Below is a small trained network, with its code and all its weights. Each question gives an input and a class and asks what happens when units are switched off, that is, made to give their printed mean instead of their output.

import numpy as np


def w(rows, s, z=0):
    codes = np.array(rows[::2]) - 128.0
    scale = np.full(codes.shape[1], s)
    scale[-1] = z or s
    return codes * scale


def norm(h):
    return h / np.sqrt((h * h).mean(-1, keepdims=True) + 1e-5)


def f(y):
    return np.maximum(y, 0)


def log_softmax(a):
    a = a - a.max(-1, keepdims=True)
    return a - np.log(np.exp(a).sum(-1, keepdims=True))


def net(x, mask):
    res = np.array(x, float).reshape(1, 8) / 4 @ E
    u = 0
    for l in range(4):
        y = f(norm(res) @ A[l][:, :-1].T + A[l][:, -1])
        res = res + np.where(mask[u : u + 3], y, B[l][:, -1]) @ B[l][:, :-1]
        u += 3
    return log_softmax(norm(res)[-1] @ U[:, :-1].T + U[:, -1])


A, B = {}, {}
E = w([
[127,127,129],'x0',
[148,92,2],'x1',
[128,129,130],'x2',
[215,53,179],'x3',
[129,128,128],'x4',
[128,127,128],'x5',
[80,45,121],'x6',
[128,127,127],'x7',
],0.0064)
A[0] = w([
[119,255,26,2],'0.n1',
[85,192,216,87],'0.n2',
[49,172,124,71],'0.n3',
],0.0065,0.0047)
B[0] = w([
[142,186,61,243],'0.n1',
[151,128,134,254],'0.n2',
[190,111,246,187],'0.n3',
],0.011,0.0021)
A[1] = w([
[174,140,86,3],'1.n1',
[7,210,183,134],'1.n2',
[49,168,9,49],'1.n3',
],0.011,0.0033)
B[1] = w([
[99,250,58,154],'1.n1',
[165,71,21,232],'1.n2',
[2,205,183,254],'1.n3',
],0.01,0.0048)
A[2] = w([
[254,172,111,7],'2.n1',
[149,211,64,8],'2.n2',
[152,220,32,194],'2.n3',
],0.0072,0.0016)
B[2] = w([
[177,185,129,194],'2.n1',
[254,112,39,194],'2.n2',
[241,84,205,253],'2.n3',
],0.0079,0.0045)
A[3] = w([
[74,50,115,252],'3.n1',
[189,84,2,129],'3.n2',
[199,94,205,130],'3.n3',
],0.0089,0.0043)
B[3] = w([
[65,97,205,245],'3.n1',
[90,2,3,245],'3.n2',
[117,177,154,253],'3.n3',
],0.0072,0.0048)
U = w([
[255,111,73,182],'0',
[101,20,105,253],'1',
[126,240,73,135],'2',
[9,149,124,30],'3',
[217,185,213,79],'4',
[135,52,243,19],'5',
],0.02,0.0036)

Each question gives the input, the list of numbers given to net, and the class t.
The units are the neurons (one row each of A and B). Each row of codes is followed by its name. A weight is (code - 128) times the scale printed after its matrix; where a second scale follows, it is the last column's (A, B and U).
mask holds one flag per neuron, layer by layer. A switched-off neuron (its flag False) gives its mean, the last column of its row in B, instead of its output. The means were averaged over made-up inputs and are rounded, as every weight is.
A unit's drop is (log p(t) with every unit on - log p(t) with that unit switched off) / (log p(t) with every unit on - log p(t) with every unit switched off).
The circuit of an input: a set's keep is (log p(t) with only the set's units on - log p(t) with every unit switched off) / (log p(t) with every unit on - log p(t) with every unit switched off). Starting from all 12 units, units are removed one at a time, each time the one whose removal leaves the highest keep (on an exact tie, the one counted first), for as long as the keep stays at least 0.8.
circuit, biggest first: the units of the circuit, biggest drop first
top k neurons: the k neurons with the biggest drops, biggest first
top k neurons in layer l: the k neurons of layer l with the biggest drops, biggest first
drop when u is switched off: that unit's drop, to one decimal
input [-7,-6,-8,-5,-2,-4,6,8], class 1: top 2 neurons -> (1.n2 1.n3)
input [-2,-2,-3,-7,5,6,2,7], class 1: circuit, biggest first -> (1.n2)
input [3,-8,-2,0,-6,7,-4,7], class 0: top 2 neurons -> (1.n3 1.n2)
input [-4,-1,7,-4,-3,-8,1,6], class 1: top 2 neurons -> (1.n2 3.n2)
input [1,-8,6,-1,1,-6,0,7], class 0: top 4 neurons -> (1.n3 1.n2 0.n2 2.n1)
input [-6,-1,-3,-8,4,3,7,-7], class 1: top 2 neurons -> (1.n2 0.n3)
input [-7,0,-7,6,0,5,-4,6], class 4: top 4 neurons -> (1.n2 2.n2 0.n1 3.n2)
input [-6,-1,5,4,-3,2,-1,-1], class 4: top 4 neurons -> (1.n2 1.n3 2.n2 3.n2)
input [5,-1,-8,2,-1,4,4,2], class 5: top 2 neurons -> (1.n2 2.n2)
input [-7,-2,5,3,-8,-3,8,3], class 5: top 2 neurons -> (1.n2 3.n2)
input [0,-7,-3,-4,-2,-4,-8,3], class 0: circuit, biggest first -> (1.n2 1.n3)
input [-6,5,3,-1,-8,8,-1,3], class 2: top 2 neurons -> (1.n3 1.n1)
input [6,-3,-4,0,5,7,-5,4], class 0: top 2 neurons in layer 1 -> (1.n3 1.n2)
input [2,-1,8,-3,-3,-6,0,-3], class 0: top neuron -> (0.n3)
input [7,7,-2,0,-2,2,3,4], class 3: circuit, biggest first -> (1.n3 1.n2)
input [-5,-5,-6,-3,-2,-1,4,-1], class 1: top 2 neurons -> (1.n2 1.n3)
input [-1,-7,-4,-4,5,-3,-7,-6], class 0: circuit, biggest first -> (1.n2 2.n2)
input [4,-5,1,-8,-4,-6,1,5], class 1: top 2 neurons in layer 1 -> (1.n2 1.n1)
input [-5,-4,1,-4,-7,-1,0,-3], class 0: drop when 1.n2 is switched off -> 0.7
input [1,5,-4,-4,6,3,4,-6], class 3: drop when 1.n3 is switched off -> 1.2
input [-6,5,-8,-2,-8,-4,1,-5], class 3: drop when 1.n3 is switched off -> 1.8
input [-7,-2,-7,5,-6,-8,0,-8], class 4: circuit, biggest first -> (3.n2)
